Below is a small trained network, with its code and all its weights. Each question gives an input and a class and asks what happens when units are switched off, that is, made to give their printed mean instead of their output.

import numpy as np


def w(rows, s, z=0):
    codes = np.array(rows[::2]) - 128.0
    scale = np.full(codes.shape[1], s)
    scale[-1] = z or s
    return codes * scale


def norm(h):
    return h / np.sqrt((h * h).mean(-1, keepdims=True) + 1e-5)


def f(y):
    return np.maximum(y, 0)


def log_softmax(a):
    a = a - a.max(-1, keepdims=True)
    return a - np.log(np.exp(a).sum(-1, keepdims=True))


def net(x, mask):
    res = np.array(x, float).reshape(1, 6) / 4 @ E
    u = 0
    for l in range(2):
        y = f(norm(res) @ A[l][:, :-1].T + A[l][:, -1])
        res = res + np.where(mask[u : u + 4], y, B[l][:, -1]) @ B[l][:, :-1]
        u += 4
    return log_softmax(norm(res)[-1] @ U[:, :-1].T + U[:, -1])


A, B = {}, {}
E = w([
[131,130,127,121,130,129,132,126,136,126,139,132],'x0',
[130,241,117,22,89,161,76,52,62,121,106,127],'x1',
[189,110,115,125,120,90,141,236,91,3,191,161],'x2',
[118,123,115,133,119,120,131,114,121,116,127,125],'x3',
[116,119,120,131,124,127,122,127,119,129,134,137],'x4',
[171,83,212,152,120,188,168,22,108,128,117,213],'x5',
],0.0064)
A[0] = w([
[83,100,137,168,159,126,136,135,172,178,100,118,82],'0.n0',
[133,161,49,82,147,125,86,157,133,173,92,89,126],'0.n1',
[93,158,114,150,178,2,104,179,138,156,130,93,161],'0.n2',
[104,184,165,102,113,117,110,150,74,50,174,167,2],'0.n3',
],0.0067,0.0032)
B[0] = w([
[199,87,56,23,1,69,143,170,133,87,169,67,209],'0.n0',
[81,139,45,201,117,203,69,119,161,159,157,56,227],'0.n1',
[83,144,193,47,136,33,171,104,104,114,167,109,254],'0.n2',
[180,38,141,62,124,123,159,215,188,140,54,102,188],'0.n3',
],0.0073,0.0063)
A[1] = w([
[152,11,108,212,132,49,206,51,194,219,196,69,31],'1.n0',
[23,212,151,122,167,116,132,151,57,163,184,64,111],'1.n1',
[83,81,178,220,211,63,218,226,169,58,179,174,153],'1.n2',
[195,58,112,255,190,159,105,155,104,82,123,153,6],'1.n3',
],0.0049,0.0025)
B[1] = w([
[255,123,132,35,171,171,136,209,108,60,72,175,254],'1.n0',
[208,95,162,210,132,177,186,152,152,141,93,213,216],'1.n1',
[20,189,121,239,148,139,66,23,91,181,143,159,253],'1.n2',
[190,110,137,181,214,220,135,157,185,78,66,61,160],'1.n3',
],0.007,0.0055)
U = w([
[132,111,84,37,100,84,128,213,132,121,144,42,248],'0',
[248,79,152,78,103,165,170,127,123,87,74,210,155],'1',
[46,141,133,193,161,41,129,154,110,95,184,159,64],'2',
[141,102,154,247,187,178,125,114,112,87,120,172,27],'3',
[73,200,66,188,106,180,98,101,161,183,130,81,95],'4',
[104,159,189,94,107,162,131,21,84,186,99,166,113],'5',
],0.012,0.0018)

Each question gives the input, the list of numbers given to net, and the class t.
The units are the neurons (one row each of A and B). Each row of codes is followed by its name. A weight is (code - 128) times the scale printed after its matrix; where a second scale follows, it is the last column's (A, B and U).
mask holds one flag per neuron, layer by layer. A switched-off neuron (its flag False) gives its mean, the last column of its row in B, instead of its output. The means were averaged over made-up inputs and are rounded, as every weight is.
A unit's drop is (log p(t) with every unit on - log p(t) with that unit switched off) / (log p(t) with every unit on - log p(t) with every unit switched off).
The circuit of an input: a set's keep is (log p(t) with only the set's units on - log p(t) with every unit switched off) / (log p(t) with every unit on - log p(t) with every unit switched off). Starting from all 8 units, units are removed one at a time, each time the one whose removal leaves the highest keep (on an exact tie, the one counted first), for as long as the keep stays at least 0.8.
units of the circuit, in order: the units of the circuit, biggest drop first
k most important neurons: the k neurons with the biggest drops, biggest first
top k neurons in layer l: the k neurons of layer l with the biggest drops, biggest first
drop of u: that unit's drop, to one decimal
input [-7,0,-6,-1,1,8], class 1: units of the circuit, in order => [1.n2]
input [-1,8,-1,4,2,-8], class 4: 4 most important neurons => [0.n1; 0.n0; 1.n0; 1.n1]
input [-5,8,-8,0,-5,-1], class 4: 2 most important neurons => [0.n1; 0.n2]
input [2,1,0,0,5,-4], class 4: top 3 neurons in layer 0 => [0.n1; 0.n0; 0.n3]
input [7,8,-7,6,7,0], class 4: units of the circuit, in order => [0.n2; 0.n1]
input [5,2,0,-2,-4,-5], class 4: top 2 neurons in layer 0 => [0.n1; 0.n0]
input [8,0,3,6,-1,-2], class 2: units of the circuit, in order => [0.n0; 1.n2]
input [-4,0,4,8,5,6], class 3: top 2 neurons in layer 0 => [0.n0; 0.n2]
input [2,-3,1,-1,-5,8], class 3: units of the circuit, in order => [0.n0; 1.n2]
input [8,0,2,6,3,-4], class 2: units of the circuit, in order => [0.n0; 1.n0]
input [7,-1,6,-5,-3,-4], class 2: units of the circuit, in order => [1.n2; 0.n0]
input [-6,6,0,6,0,-3], class 4: 3 most important neurons => [0.n1; 0.n0; 1.n0]
input [-5,1,-3,8,-5,-8], class 4: top 2 neurons in layer 0 => [0.n1; 0.n3]
input [-1,-8,6,-8,-5,-7], class 2: units of the circuit, in order => [1.n2]
input [7,-2,7,-5,2,4], class 3: 2 most important neurons => [1.n2; 0.n2]
input [1,-3,1,-1,2,2], class 3: 2 most important neurons => [1.n2; 0.n1]
input [7,-6,-6,1,-5,-3], class 0: drop of 0.n0 => 1.7
input [-3,-1,6,5,-1,8], class 3: drop of 0.n0 => 0.2
input [6,-5,3,7,-1,2], class 3: drop of 1.n2 => 0.9
input [-2,-5,-6,0,-6,2], class 1: units of the circuit, in order => [1.n0]
